Below are the code and all the weights of a small trained network. Each question names an input and a class and asks about switching units off, where a switched-off unit gives its printed mean instead of its output.

import numpy as np


def w(rows, s, z=0):
    codes = np.array(rows[::2]) - 128.0
    scale = np.full(codes.shape[1], s)
    scale[-1] = z or s
    return codes * scale


def f(y):
    return np.maximum(y, 0)


def log_softmax(a):
    a = a - a.max(-1, keepdims=True)
    return a - np.log(np.exp(a).sum(-1, keepdims=True))


def net(x, mask):
    res = np.array(x, float).reshape(1, 2) / 4 @ E
    y = f(res @ A[0][:, :-1].T + A[0][:, -1])
    res = res + np.where(mask, y, B[0][:, -1]) @ B[0][:, :-1]
    return log_softmax(res[-1] @ U[:, :-1].T + U[:, -1])


A, B = {}, {}
E = w([
[109,147,121,129,120,149,127,171,8],'x0',
[134,103,137,177,99,119,221,182,99],'x1',
],0.017)
A[0] = w([
[131,123,140,127,122,126,97,117,126,229],'n1',
[122,106,129,127,121,132,211,134,123,152],'n2',
[138,132,144,138,140,124,201,131,132,78],'n3',
[141,148,132,121,131,127,69,110,121,69],'n4',
[142,105,108,144,118,130,214,161,125,74],'n5',
[163,142,142,139,142,117,72,130,118,93],'n6',
[129,138,106,119,131,137,99,149,12,118],'n7',
[144,123,114,135,143,121,127,141,172,90],'n8',
[134,112,115,128,125,131,171,118,250,139],'n9',
[140,114,129,126,133,124,95,130,56,100],'n10',
[113,114,100,91,135,144,14,104,123,107],'n11',
[135,122,102,129,136,121,122,135,120,249],'n12',
[119,130,135,135,130,132,162,137,135,239],'n13',
],0.02,0.012)
B[0] = w([
[194,170,115,47,175,197,141,143,33,178],'n1',
[147,132,74,115,122,114,95,165,122,205],'n2',
[125,118,68,176,125,88,93,149,152,173],'n3',
[123,122,97,176,93,85,125,188,150,163],'n4',
[125,140,82,166,121,73,54,181,159,205],'n5',
[135,116,111,148,129,105,113,173,158,151],'n6',
[113,71,217,139,90,124,165,65,173,221],'n7',
[106,95,172,149,125,111,129,117,123,160],'n8',
[100,75,212,127,81,114,166,73,146,254],'n9',
[93,94,165,124,108,90,137,101,157,172],'n10',
[128,144,63,167,115,83,69,188,132,215],'n11',
[172,175,142,30,170,207,160,116,5,184],'n12',
[155,192,139,76,164,193,127,152,42,193],'n13',
],0.022,0.025)
U = w([
[79,61,253,119,87,88,148,87,127,135],'0',
[142,148,73,156,121,53,46,215,103,129],'1',
[177,193,156,16,177,213,133,138,41,253],'2',
[103,151,97,140,201,138,125,132,145,80],'3',
[91,179,131,140,138,149,168,103,159,89],'4',
[123,141,94,152,166,142,142,122,149,80],'5',
[79,171,131,132,192,149,132,102,129,77],'6',
],0.012,0.0065)

Each question gives the input, the list of numbers given to net, and the class t.
The units are the neurons (one row each of A and B). Each row of codes is followed by its name. A weight is (code - 128) times the scale printed after its matrix; where a second scale follows, it is the last column's (A, B and U).
mask holds one flag per neuron, in row order. A switched-off neuron (its flag False) gives its mean, the last column of its row in B, instead of its output. The means were averaged over made-up inputs and are rounded, as every weight is.
A unit's drop is (log p(t) with every unit on - log p(t) with that unit switched off) / (log p(t) with every unit on - log p(t) with every unit switched off).
The circuit of an input: a set's keep is (log p(t) with only the set's units on - log p(t) with every unit switched off) / (log p(t) with every unit on - log p(t) with every unit switched off). Starting from the 12 units with the biggest drops (on a tie, the unit counted first), units are removed one at a time, each time the one whose removal leaves the highest keep (on an exact tie, the one counted first), for as long as the keep stays at least 0.8.
units of the circuit, in order: the units of the circuit, biggest drop first
unit that matters most: the unit with the biggest drop
k most important neurons: the k neurons with the biggest drops, biggest first
drop when u is switched off: that unit's drop, to one decimal
input [6,-6], class 0: units of the circuit, in order -> (n7)
input [1,-3], class 2: 3 most important neurons -> (n5 n3 n1)
input [2,3], class 2: units of the circuit, in order -> (n11 n9)
input [-4,-5], class 1: 2 most important neurons -> (n11 n7)
input [5,7], class 1: 2 most important neurons -> (n5 n9)
input [-3,-3], class 2: 4 most important neurons -> (n7 n5 n1 n10)
input [4,-4], class 0: 4 most important neurons -> (n7 n5 n13 n2)
input [7,-7], class 0: 4 most important neurons -> (n7 n10 n5 n2)
input [6,7], class 1: 3 most important neurons -> (n5 n9 n2)
input [3,-3], class 2: 2 most important neurons -> (n9 n5)
input [4,5], class 1: 3 most important neurons -> (n9 n5 n2)
input [8,0], class 0: drop when n7 is switched off -> 2.8
input [8,2], class 0: drop when n7 is switched off -> 4.0
input [3,2], class 2: unit that matters most -> n9
input [0,7], class 1: drop when n9 is switched off -> 0.0
